Below is a small trained network, with its code and all its weights. Each question gives an input and a target symbol and asks what happens when units are switched off, that is, made to give their printed mean instead of their output.

import numpy as np


def w(rows, s, z=0):
    codes = np.array(rows[::2]) - 128.0
    scale = np.full(codes.shape[1], s)
    scale[-1] = z or s
    return codes * scale


def norm(h):
    return h / np.sqrt((h * h).mean(-1, keepdims=True) + 1e-5)


def f(y):
    return np.maximum(y, 0)


def softmax(a):
    e = np.exp(a - a.max(-1, keepdims=True))
    return e / e.sum(-1, keepdims=True)


def log_softmax(a):
    a = a - a.max(-1, keepdims=True)
    return a - np.log(np.exp(a).sum(-1, keepdims=True))


def net(x, mask):
    ids = ['γζλσψω'.index(c) for c in x.split()]
    T = len(ids)
    res = E[ids] + P[:T]
    q, k, v = (norm(res) @ M[0].T for M in (Q, K, V))
    z = softmax(np.where(np.tri(T) > 0, q @ k.T / 2**0.5, -1e9)) @ v
    res = res + np.where(mask[0], z, O[0][:, -1]) @ O[0][:, :-1]
    y = f(norm(res) @ A[0][:, :-1].T + A[0][:, -1])
    res = res + np.where(mask[1:9], y, B[0][:, -1]) @ B[0][:, :-1]
    return log_softmax(norm(res)[-1] @ U[:, :-1].T + U[:, -1])


Q, K, V, O, A, B = {}, {}, {}, {}, {}, {}
E = w([
[132,137,141],'γ',
[118,28,139],'ζ',
[92,77,183],'λ',
[179,156,183],'σ',
[239,84,8],'ψ',
[140,185,54],'ω',
],0.013)
P = w([
[223,159,158],'0',
[188,153,130],'1',
[255,189,149],'2',
[203,145,144],'3',
[194,130,147],'4',
[190,120,147],'5',
[46,147,59],'6',
],0.0069)
Q[0] = w([
[84,72,53],'h1',
[2,137,191],'h1',
],0.012)
K[0] = w([
[145,176,234],'h1',
[205,50,254],'h1',
],0.014)
V[0] = w([
[248,51,37],'h1',
[151,202,114],'h1',
],0.013)
O[0] = w([
[60,103,7,245],'h1',
[93,228,133,133],'h1',
],0.011)
A[0] = w([
[62,172,251,130],'n1',
[107,122,156,102],'n2',
[233,130,188,125],'n3',
[116,128,178,208],'n4',
[112,158,94,163],'n5',
[60,85,186,129],'n6',
[97,76,34,253],'n7',
[143,205,122,155],'n8',
],0.014,0.0023)
B[0] = w([
[255,48,76,141],'n1',
[158,108,122,133],'n2',
[119,198,102,151],'n3',
[160,95,106,141],'n4',
[79,116,103,166],'n5',
[46,112,103,156],'n6',
[115,121,216,254],'n7',
[100,141,207,152],'n8',
],0.019,0.014)
U = w([
[118,178,136,174],'γ',
[153,16,195,139],'ζ',
[237,75,71,226],'λ',
[230,173,140,108],'σ',
[76,55,1,100],'ψ',
[159,121,99,3],'ω',
],0.0098,0.0052)

Each question gives the input, a string of symbols that net reads in full, and the target symbol t.
The units are the heads (2 rows each of Q, K, V and O) and the neurons (one row each of A and B). Each row of codes is followed by its name. A weight is (code - 128) times the scale printed after its matrix; where a second scale follows, it is the last column's (O, A, B and U).
mask holds one flag per unit, heads first, then neurons. A switched-off unit (its flag False) gives its mean, the last column of its rows in O or B, instead of its output. The means were averaged over made-up inputs and are rounded, as every weight is.
A unit's drop is (log p(t) with every unit on - log p(t) with that unit switched off) / (log p(t) with every unit on - log p(t) with every unit switched off).
The circuit of an input: a set's keep is (log p(t) with only the set's units on - log p(t) with every unit switched off) / (log p(t) with every unit on - log p(t) with every unit switched off). Starting from all 9 units, units are removed one at a time, each time the one whose removal leaves the highest keep (on an exact tie, the one counted first), for as long as the keep stays at least 0.8.
circuit, biggest first: the units of the circuit, biggest drop first
top k neurons: the k neurons with the biggest drops, biggest first
drop of u: that unit's drop, to one decimal
input σ λ σ σ σ, target σ: top 3 neurons => (n3; n8; n1)
input ζ λ λ γ ω λ ψ, target γ: circuit, biggest first => (h1; n7)
input σ ω ω λ, target λ: circuit, biggest first => (h1; n1; n7)
input γ σ λ, target λ: circuit, biggest first => (h1; n1)
input ζ ζ ψ γ, target ψ: top 2 neurons => (n8; n5)
input λ ω λ λ λ ζ ω, target ζ: top neuron => (n3)
input λ ψ λ, target ψ: top 2 neurons => (n8; n5)
input σ ψ σ, target ψ: drop of n7 => -0.2
input ψ λ γ, target ψ: drop of h1 => 1.3
input λ λ σ ψ σ ψ σ, target ψ: drop of h1 => 1.6
